Each row of numbers stands for one element and depends on some of the facts below. Use the named rows to name the rest.

Facts:
didos: is of sort; sakik: uses; fiko: points at
didos(feski, 576); didos(zasi, 44); didos(siklo, 44); didos(zogrezi, 576)
didos(fivel, 576); didos(gatru, 44); didos(plazira, 576); didos(sutrak, 576)
didos(graskape, 576); didos(konibuk, 576); didos(bebruk, 44); didos(bada, 44)
didos(skostil, 576); didos(skizofi, 44); didos(dibuk, 576); didos(skikagrin, 44)
didos(fubri, 44); didos(gadritror, 576); didos(nudrozok, 576); didos(sedos, 44)
didos(gupler, 576); didos(flubam, 44); didos(kuvor, 44); didos(balal, 576)
didos(tafis, 576); didos(plusker, 44); didos(fibek, 576); didos(naskol, 576)
didos(kimar, 576); didos(stigrik, 576); didos(legi, 44); didos(grubran, 44)
didos(rerin, 576); didos(zokel, 44); didos(semus, 44); didos(fatuk, 576)
didos(nubrak, 44); didos(dono, 44); didos(skevepus, 44); didos(troplevuk, 576)
didos(grakos, 576); didos(trugek, 576); didos(kote, 44); didos(flipu, 576)
didos(dapek, 576); didos(ramor, 576); didos(kevostok, 44); didos(grirom, 44)
didos(regrol, 44); didos(skibam, 44); didos(klugru, 576); didos(gavo, 576)
didos(vitur, 576); didos(flubul, 576); didos(bavis, 44); didos(valok, 44)
didos(zedatrem, 576); didos(dralen, 576); didos(gibru, 44); didos(trubak, 576)
didos(plotre, 576); didos(lazok, 44); didos(kosu, 44); didos(brelapim, 44)
didos(plesum, 576); didos(bogrim, 44); didos(klisar, 44); didos(klotra, 44)
didos(dafan, 44); sakik(feski, dono); sakik(zasi, klisar); sakik(siklo, dralen)
sakik(zogrezi, fatuk); sakik(fivel, grirom); sakik(gatru, skevepus); sakik(plazira, nubrak)
sakik(sutrak, skostil); sakik(graskape, tafis); sakik(konibuk, bada); sakik(bebruk, fibek)
sakik(bada, sutrak); sakik(skostil, klotra); sakik(skizofi, gibru); sakik(skikagrin, bogrim)
sakik(fubri, konibuk); sakik(gadritror, dapek); sakik(nudrozok, dafan); sakik(flubam, grakos)
sakik(kuvor, vitur); sakik(balal, gupler); sakik(tafis, troplevuk); sakik(fibek, stigrik)
sakik(naskol, plazira); sakik(kimar, flipu); sakik(grubran, flubam); sakik(semus, naskol)
sakik(fatuk, plesum); sakik(nubrak, sedos); sakik(dono, lazok); sakik(skevepus, flubul)
sakik(troplevuk, fivel); sakik(grakos, kimar); sakik(trugek, valok); sakik(kote, bebruk)
sakik(flipu, klugru); sakik(dapek, gavo); sakik(ramor, fubri); sakik(grirom, regrol)
sakik(regrol, skibam); sakik(skibam, zedatrem); sakik(klugru, brelapim); sakik(vitur, trubak)
sakik(flubul, bavis); sakik(valok, feski); sakik(zedatrem, rerin); sakik(dralen, zokel)
sakik(lazok, graskape); sakik(kosu, balal); sakik(brelapim, kote); sakik(plesum, legi)
sakik(bogrim, gadritror); sakik(klisar, plusker); sakik(klotra, zogrezi); sakik(dafan, siklo)
fiko(feski, skevepus); fiko(zasi, kosu); fiko(zasi, bavis); fiko(siklo, rerin)
fiko(siklo, skostil); fiko(gatru, kosu); fiko(plazira, flubam); fiko(plazira, skostil)
fiko(sutrak, dono); fiko(skostil, zasi); fiko(skostil, klotra); fiko(skostil, gatru)
fiko(dibuk, troplevuk); fiko(skikagrin, bavis); fiko(skikagrin, feski); fiko(nudrozok, gavo)
fiko(nudrozok, siklo); fiko(sedos, regrol); fiko(kuvor, kimar); fiko(kuvor, siklo)
fiko(kuvor, tafis); fiko(tafis, skevepus); fiko(tafis, feski); fiko(plusker, gavo)
fiko(legi, regrol); fiko(legi, semus); fiko(rerin, grubran); fiko(skevepus, grubran)
fiko(troplevuk, kosu); fiko(troplevuk, dono); fiko(grakos, dapek); fiko(grakos, brelapim)
fiko(flipu, skibam); fiko(dapek, legi); fiko(ramor, skikagrin); fiko(kevostok, klisar)
fiko(kevostok, gavo); fiko(skibam, rerin); fiko(vitur, feski); fiko(vitur, tafis)
fiko(flubul, ramor); fiko(flubul, kosu); fiko(flubul, plotre); fiko(valok, kimar)
fiko(valok, sutrak); fiko(dralen, grubran); fiko(gibru, troplevuk); fiko(kosu, rerin)
fiko(kosu, skevepus); fiko(brelapim, rerin); fiko(klisar, plazira); fiko(klisar, skizofi)
fiko(klisar, gatru); fiko(klisar, dibuk); fiko(klotra, feski); fiko(dafan, skostil)
fiko(dafan, bavis)

Named rows:
-20, 91, -102, -86, -98, -209, 49, 43, 227, 10, 12, -229, 72, -66, -149, -5, -95, -120, -96: valok
-12, 33, -44, -57, 79, -142, -92, -110, -13, 73, -62, -212, -100, -36, -88, -15, -78, -80, -85: balal
183, -38, -40, -58, -85, -187, -100, -123, -5, 43, 132, -251, -104, 15, -101, -5, 151, 15, 36: gupler
120, -54, -269, -32, -122, 47, 59, 50, 36, 52, -18, -75, 151, -50, 189, 142, -36, -126, -77: dapek
-34, -50, -222, -18, -16, -42, -115, -29, -15, 43, -90, -154, -62, -83, -42, -2, -43, -84, -96: naskol
320, -26, -210, -70, -98, -139, 43, -117, 6, 49, 177, -216, 39, -19, 62, -16, 178, -86, -64: sedos
8, -68, -44, -76, 106, 199, 6, 7, -12, 46, -158, -228, 229, -70, -13, 9, -70, 9, -78: konibuk
10, -73, -20, -89, 121, 249, 55, 10, -9, 33, -138, -230, 303, -11, -12, 19, -63, 23, -93: fubri
-6, -23, -130, -17, -34, -99, -81, 2, -20, 59, -157, 0, -46, -66, -14, -15, -56, -113, -74: klisar
86, -51, -95, -75, 136, -123, -81, 52, 21, 44, -155, -83, -117, -3, 29, -3, -54, -86, -75: dibuk
-7, 85, -15, 173, -19, -160, -94, 139, -44, 254, -141, -78, 82, -76, -15, 180, -70, -89, -113: zasi
43, -75, -249, -1, 80, -31, -98, 14, 16, 69, -143, -160, 210, -68, -131, 68, 142, -83, -77: bebruk
5, -43, -273, 47, -4, -30, -89, 22, 23, 60, -159, -136, 170, -68, -165, 99, 75, -107, -83: kote
0, -59, -212, 97, -105, -181, -132, -77, 16, 47, -66, -84, -110, -68, -56, -17, 47, -114, -84: zogrezi
14, -64, -222, 134, -106, -195, -112, -96, -17, 68, -38, -83, -96, -82, -28, -18, 52, -115, -90: fatuk
32, 95, -197, -70, -104, -57, 13, -95, -39, 24, -146, -245, -121, -76, -131, -7, -77, -132, -82: tafis
-29, 16, -119, -68, -75, -177, -76, -38, 64, 41, -23, -250, -21, -61, -119, -5, -89, -122, -82: graskape
-66, 157, 37, 345, 0, 324, 66, 8, 41, 80, -95, 90, -123, -91, 253, 132, -99, -110, -115: grubran
268, 91, -178, 12, -32, 273, -131, -154, -48, 49, -31, -115, -129, 230, 171, 55, 492, 1, 166: rerin
-38, 197, 286, -73, -35, -186, -107, -133, -25, 187, -32, -235, -22, 393, -100, -41, -91, -117, 39: siklo
29, -68, -159, -47, 180, 157, -123, -133, -48, 167, -139, -100, -133, 77, 154, -24, 349, 56, -97: zedatrem
132, 104, 242, -91, -29, -203, -108, -134, -15, 53, 212, -240, -122, 226, -149, -38, 67, 75, 5: zokel
14, -76, -215, 90, -68, 46, -27, 11, 28, 69, -140, -31, -13, -75, -15, -4, -9, -106, -103: klugru
-26, -49, -142, -77, 59, -5, -122, -118, -14, 51, -139, -189, -91, -65, -2, -15, 102, -35, -102: fivel

Name these rows:
A row may be one of the elements named above.
7, 237, -164, -99, -107, -161, 164, 22, -32, 60, -155, -242, -88, -80, -179, -3, -94, -123, -55 => feski
405, -54, -276, -44, -124, -243, -89, -132, -5, 70, 365, -156, -103, -40, 134, -25, 258, -105, -83 => legi
-2, 31, -41, -53, 13, -161, -114, -108, 6, 33, -52, -230, -158, -25, -98, -14, -55, -111, -98 => balal
-14, 3, -178, -34, 67, 219, -120, -144, -52, 221, -152, -104, -110, 295, 236, 35, 226, -117, -52 => skibam
-80, 445, 676, -93, 428, -235, -143, -140, 26, 319, -22, -264, -113, 334, -155, -52, -97, -23, -113 => skizofi
35, 219, -221, 47, -105, 178, -24, -85, -8, 56, -145, -145, -109, -80, -90, 209, -95, -107, 9 => skevepus
-60, 465, 679, -123, 441, -216, -150, -118, -31, 340, -6, -284, -112, 324, -165, -49, -105, -21, -98 => skizofi
-2, -22, -186, -30, 62, 209, -113, -147, 1, 192, -151, -109, -80, 311, 237, 66, 218, -105, -49 => skibam
269, -83, -267, 68, -103, -85, 58, -49, -4, 11, -6, -76, 78, -62, -39, -12, 230, 62, -14 => bavis
1, -85, -159, -21, 200, 161, -112, -127, -25, 142, -166, -123, -108, 40, 161, -21, 365, 69, -97 => zedatrem
-9, 166, 8, 358, 0, 322, 79, 13, 30, 86, -89, 90, -150, -96, 259, 123, -58, -101, -99 => grubran
132, -48, -238, 84, -107, -88, -21, 68, -8, 62, -142, -41, 4, -50, 13, 89, -9, -88, -87 => flubul
172, -67, -209, -51, -90, -98, 30, -117, -35, 40, -9, -79, -54, -27, -13, -23, 121, -114, 110 => plusker
-23, 60, -24, 160, 25, -150, -114, 140, -20, 267, -192, -66, 59, -58, -25, 174, -94, -94, -97 => zasi
19, -46, -215, -37, -143, -178, -40, -69, 2, 128, -145, -150, -122, -80, -72, -21, -69, -68, -102 => klotra
-32, -16, -217, -3, 102, 24, -117, 27, 111, 176, -125, -184, -34, -55, -21, 69, -101, -105, -113 => semus
117, -82, -254, -66, -113, 77, 59, 11, 8, 56, -40, -81, 156, -41, 205, 137, -39, -134, -111 => dapek
-39, -41, -238, 17, 39, 100, -87, 51, 0, 188, -154, -70, -55, -55, -1, 61, -62, -119, -84 => kuvor
123, 302, 702, -134, 246, -254, -120, -142, -42, 55, 191, -276, -149, 593, -136, -55, -61, -9, -58 => gibru
-30, 154, 249, -71, 290, -205, -166, -119, 12, 296, -134, -263, -135, 127, -133, -26, -65, -107, -99 => nudrozok
59, -35, -111, -65, 142, -9, -54, 45, -25, 22, -168, -131, -42, -36, 19, -10, -101, -96, -119 => sutrak
-11, -70, -249, 49, -10, 126, -76, 66, 18, 173, -162, -10, -36, -59, 15, 69, -88, -159, -85 => kuvor
68, -71, -99, -43, 135, -10, -68, 32, 17, 37, -116, -117, -45, -28, 12, -27, -84, -106, -94 => sutrak
-13, 172, 312, -61, -21, -226, -118, -126, -19, 190, -69, -236, -42, 172, -178, -13, -54, 23, -112 => dafan
-6, 422, 252, -48, 162, -206, -123, -98, 11, 57, 26, -240, -122, 111, -145, -11, -79, -27, -87 => dralen
204, -75, -248, 81, -96, 59, 129, -75, -1, 12, -13, 11, 42, -83, 19, 4, 178, -93, 95 => gavo
-25, 45, 51, -81, 150, 298, -41, 143, -21, 69, -170, -236, 356, -39, 1, 193, -106, -1, -111 => ramor
191, -76, -267, 54, -103, 6, 111, -54, 31, 40, -24, 54, 15, -83, 12, -38, 211, -79, 67 => gavo
7, -59, -119, 73, -125, 128, 189, -31, 12, 49, 55, 96, -91, -91, 325, 18, -81, -131, -101 => grakos
-4, 25, -120, 208, 54, -82, -94, 193, -26, 142, -140, 6, 60, -67, 46, 262, -100, -121, -89 => gatru
25, -66, -202, -56, 98, 83, -113, -112, -19, 153, -76, -187, -135, 63, 163, -19, 265, 32, -125 => regrol
244, -38, -231, 28, -123, -46, 55, -75, -21, 36, 36, -68, 32, -68, 4, -30, 180, -86, 10 => trubak
311, -55, -230, -35, -104, -110, -98, -35, 12, 25, -151, -217, 303, -29, -131, 47, 342, -83, 107 => stigrik
5, 369, 90, -31, 88, -147, -104, -9, -17, 215, -164, -228, -89, 9, -62, 204, -101, -140, -90 => kosu
232, -3, -10, -92, 198, -194, -123, 77, -2, 41, -184, -74, -124, 114, 42, 35, -30, -114, -110 => troplevuk

